Below is a small trained network, with its code and all its weights. Each question gives an input and a class and asks what happens when units are switched off, that is, made to give their printed mean instead of their output.

import numpy as np


def w(rows, s, z=0):
    codes = np.array(rows[::2]) - 128.0
    scale = np.full(codes.shape[1], s)
    scale[-1] = z or s
    return codes * scale


def norm(h):
    return h / np.sqrt((h * h).mean(-1, keepdims=True) + 1e-5)


def f(y):
    return np.maximum(y, 0)


def log_softmax(a):
    a = a - a.max(-1, keepdims=True)
    return a - np.log(np.exp(a).sum(-1, keepdims=True))


def net(x, mask):
    res = np.array(x, float).reshape(1, 3) / 4 @ E
    u = 0
    for l in range(3):
        y = f(norm(res) @ A[l][:, :-1].T + A[l][:, -1])
        res = res + np.where(mask[u : u + 6], y, B[l][:, -1]) @ B[l][:, :-1]
        u += 6
    return log_softmax(norm(res)[-1] @ U[:, :-1].T + U[:, -1])


A, B = {}, {}
E = w([
[137,73,109,5,160,163],'x0',
[142,56,138,175,220,2],'x1',
[178,100,69,144,89,135],'x2',
],0.0038)
A[0] = w([
[149,53,178,28,76,183,148],'0.n1',
[64,214,247,97,254,103,1],'0.n2',
[100,130,147,154,83,199,6],'0.n3',
[46,167,172,65,136,100,79],'0.n4',
[249,54,30,180,97,183,84],'0.n5',
[200,69,102,129,86,98,51],'0.n6',
],0.0038,0.002)
B[0] = w([
[62,163,80,163,200,48,254],'0.n1',
[75,10,238,157,40,133,228],'0.n2',
[163,128,204,92,128,141,162],'0.n3',
[48,99,97,255,123,193,180],'0.n4',
[25,89,191,155,58,128,239],'0.n5',
[163,96,188,157,135,213,173],'0.n6',
],0.0047,0.0024)
A[1] = w([
[102,124,76,121,185,63,195],'1.n1',
[62,176,173,129,150,201,22],'1.n2',
[170,142,154,121,150,152,82],'1.n3',
[118,90,232,165,136,78,5],'1.n4',
[196,56,2,172,78,125,197],'1.n5',
[120,175,102,108,119,158,45],'1.n6',
],0.0055,0.0016)
B[1] = w([
[120,168,22,102,142,254,211],'1.n1',
[191,113,107,126,36,121,198],'1.n2',
[117,137,109,156,173,160,128],'1.n3',
[209,122,93,125,84,142,254],'1.n4',
[69,104,238,93,120,90,194],'1.n5',
[190,151,142,97,115,141,156],'1.n6',
],0.0051,0.0038)
A[2] = w([
[121,254,153,233,96,68,248],'2.n1',
[69,149,176,74,77,166,251],'2.n2',
[72,102,164,87,175,147,161],'2.n3',
[192,77,74,162,44,206,138],'2.n4',
[137,58,106,170,195,59,105],'2.n5',
[158,95,106,110,192,46,60],'2.n6',
],0.0059,0.0015)
B[2] = w([
[72,82,60,1,158,135,254],'2.n1',
[167,130,161,190,117,50,244],'2.n2',
[75,114,105,123,86,72,175],'2.n3',
[171,122,144,156,250,121,247],'2.n4',
[156,220,178,121,78,174,215],'2.n5',
[199,254,129,158,50,132,171],'2.n6',
],0.0058,0.0046)
U = w([
[253,254,163,137,65,159,154],'0',
[41,15,243,199,39,72,151],'1',
[37,110,21,10,141,112,155],'2',
[132,70,115,196,219,143,177],'3',
[76,130,122,216,165,216,1],'4',
],0.0076,0.0053)

Each question gives the input, the list of numbers given to net, and the class t.
The units are the neurons (one row each of A and B). Each row of codes is followed by its name. A weight is (code - 128) times the scale printed after its matrix; where a second scale follows, it is the last column's (A, B and U).
mask holds one flag per neuron, layer by layer. A switched-off neuron (its flag False) gives its mean, the last column of its row in B, instead of its output. The means were averaged over made-up inputs and are rounded, as every weight is.
A unit's drop is (log p(t) with every unit on - log p(t) with that unit switched off) / (log p(t) with every unit on - log p(t) with every unit switched off).
The circuit of an input: a set's keep is (log p(t) with only the set's units on - log p(t) with every unit switched off) / (log p(t) with every unit on - log p(t) with every unit switched off). Starting from the 12 units with the biggest drops (on a tie, the unit counted first), units are removed one at a time, each time the one whose removal leaves the highest keep (on an exact tie, the one counted first), for as long as the keep stays at least 0.8.
units of the circuit, in order: the units of the circuit, biggest drop first
unit that matters most: the unit with the biggest drop
k most important neurons: the k neurons with the biggest drops, biggest first
k most important neurons of layer l: the k neurons of layer l with the biggest drops, biggest first
drop of u: that unit's drop, to one decimal
input [-1,7,-7], class 0: 4 most important neurons	[2.n5, 1.n4, 0.n5, 2.n6]
input [-2,-2,0], class 3: units of the circuit, in order	[2.n4, 2.n5]
input [2,-3,-3], class 3: 3 most important neurons of layer 0	[0.n4, 0.n5, 0.n1]
input [3,-2,-1], class 3: unit that matters most	1.n1
input [0,-2,-3], class 3: units of the circuit, in order	[2.n4, 1.n2, 2.n5]
input [-4,5,2], class 0: units of the circuit, in order	[2.n5, 2.n6]
input [5,4,8], class 1: units of the circuit, in order	[1.n5, 2.n1]
input [-2,2,-2], class 3: 2 most important neurons of layer 2	[2.n4, 2.n6]
input [3,-5,7], class 1: 2 most important neurons	[1.n5, 1.n4]
input [5,4,5], class 1: 2 most important neurons of layer 0	[0.n5, 0.n6]
input [-4,0,2], class 2: 2 most important neurons	[2.n1, 0.n2]
input [5,-5,-6], class 1: 2 most important neurons of layer 1	[1.n4, 1.n1]
input [2,-2,-3], class 3: 4 most important neurons	[1.n2, 1.n5, 0.n5, 2.n4]
input [1,1,-1], class 3: unit that matters most	1.n4
input [5,5,4], class 0: 3 most important neurons	[2.n6, 2.n1, 2.n5]
input [4,-1,-5], class 1: 2 most important neurons	[0.n2, 2.n1]
input [-2,-2,-2], class 3: 2 most important neurons	[2.n4, 2.n5]
input [-8,-4,-8], class 1: 2 most important neurons of layer 0	[0.n2, 0.n1]
input [4,-6,-8], class 1: 2 most important neurons of layer 1	[1.n4, 1.n1]
input [1,3,7], class 1: units of the circuit, in order	[1.n5]
input [-4,-2,-2], class 2: drop of 2.n1	1.1
input [-6,-1,-3], class 2: drop of 2.n1	1.2
input [-8,-2,2], class 2: drop of 2.n1	0.9
